Below is a small trained network, with its code and all its weights. Each question gives an input and a class and asks what happens when units are switched off, that is, made to give their printed mean instead of their output.

import numpy as np


def w(rows, s, z=0):
    codes = np.array(rows[::2]) - 128.0
    scale = np.full(codes.shape[1], s)
    scale[-1] = z or s
    return codes * scale


def f(y):
    return y / 2 * (1 + np.tanh(0.7978845608 * (y + 0.044715 * y**3)))


def log_softmax(a):
    a = a - a.max(-1, keepdims=True)
    return a - np.log(np.exp(a).sum(-1, keepdims=True))


def net(x, mask):
    res = np.array(x, float).reshape(1, 6) / 4 @ E
    y = f(res @ A[0][:, :-1].T + A[0][:, -1])
    res = res + np.where(mask, y, B[0][:, -1]) @ B[0][:, :-1]
    return log_softmax(res[-1] @ U[:, :-1].T + U[:, -1])


A, B = {}, {}
E = w([
[251,171,148,109],'x0',
[162,117,53,180],'x1',
[136,140,220,157],'x2',
[151,52,228,156],'x3',
[155,43,84,109],'x4',
[118,88,118,190],'x5',
],0.012)
A[0] = w([
[29,198,120,252,254],'neuron 0',
[46,76,89,77,76],'neuron 1',
[159,167,111,187,167],'neuron 2',
[148,137,79,211,169],'neuron 3',
[50,78,114,90,99],'neuron 4',
[181,130,124,27,145],'neuron 5',
[153,123,130,222,151],'neuron 6',
[130,172,120,139,159],'neuron 7',
[185,25,160,129,181],'neuron 8',
[81,126,197,157,99],'neuron 9',
[161,21,129,70,124],'neuron 10',
],0.012,0.007)
B[0] = w([
[133,126,162,64,254],'neuron 0',
[71,128,77,96,197],'neuron 1',
[178,123,161,51,168],'neuron 2',
[163,77,147,79,181],'neuron 3',
[73,91,97,115,192],'neuron 4',
[138,253,97,180,198],'neuron 5',
[182,1,158,98,178],'neuron 6',
[69,177,131,37,154],'neuron 7',
[139,105,111,193,235],'neuron 8',
[146,98,159,166,189],'neuron 9',
[88,122,35,201,204],'neuron 10',
],0.0094,0.013)
U = w([
[214,95,137,101,40],'0',
[174,132,152,130,254],'1',
[161,116,75,236,100],'2',
[210,253,78,121,64],'3',
[129,128,231,191,145],'4',
[69,217,154,93,158],'5',
[57,138,97,118,111],'6',
],0.012,0.0073)

Each question gives the input, the list of numbers given to net, and the class t.
The units are the neurons (one row each of A and B). Each row of codes is followed by its name. A weight is (code - 128) times the scale printed after its matrix; where a second scale follows, it is the last column's (A, B and U).
mask holds one flag per neuron, in row order. A switched-off neuron (its flag False) gives its mean, the last column of its row in B, instead of its output. The means were averaged over made-up inputs and are rounded, as every weight is.
A unit's drop is (log p(t) with every unit on - log p(t) with that unit switched off) / (log p(t) with every unit on - log p(t) with every unit switched off).
The circuit of an input: a set's keep is (log p(t) with only the set's units on - log p(t) with every unit switched off) / (log p(t) with every unit on - log p(t) with every unit switched off). Starting from all 11 units, units are removed one at a time, each time the one whose removal leaves the highest keep (on an exact tie, the one counted first), for as long as the keep stays at least 0.8.
units of the circuit, in order: the units of the circuit, biggest drop first
most important unit: the unit with the biggest drop
top k neurons: the k neurons with the biggest drops, biggest first
drop of u: that unit's drop, to one decimal
input [-3,7,5,-8,2,-1], class 5: units of the circuit, in order : neuron 8; neuron 0
input [-2,-8,2,6,5,-6], class 2: top neuron : neuron 10
input [6,8,3,-2,-6,-3], class 0: units of the circuit, in order : neuron 6; neuron 3
input [8,8,1,4,5,-2], class 2: top 4 neurons : neuron 10; neuron 8; neuron 0; neuron 5
input [-2,6,-5,-5,5,2], class 6: units of the circuit, in order : neuron 1; neuron 8
input [-5,-8,7,1,6,4], class 2: units of the circuit, in order : neuron 10; neuron 8; neuron 7
input [5,6,6,-5,0,-1], class 0: units of the circuit, in order : neuron 3; neuron 6
input [1,3,-7,-2,-5,5], class 0: top 2 neurons : neuron 3; neuron 5
input [-2,3,-7,-2,6,5], class 6: top 2 neurons : neuron 1; neuron 4
input [-7,-6,1,5,7,0], class 2: top 2 neurons : neuron 8; neuron 10
input [4,-7,7,2,4,5], class 2: top 3 neurons : neuron 8; neuron 0; neuron 10
input [3,6,8,6,-3,7], class 0: top 3 neurons : neuron 6; neuron 2; neuron 3
input [0,8,1,0,-1,-5], class 0: top 2 neurons : neuron 5; neuron 3
input [-4,-7,6,0,6,-2], class 2: most important unit : neuron 0
input [1,0,6,7,6,-6], class 2: drop of neuron 10 : 0.1
input [7,-6,-5,8,0,-7], class 3: drop of neuron 5 : 0.5
input [5,-7,-7,3,-7,-6], class 3: drop of neuron 5 : 0.8
input [8,5,6,2,-2,3], class 0: drop of neuron 6 : 0.2
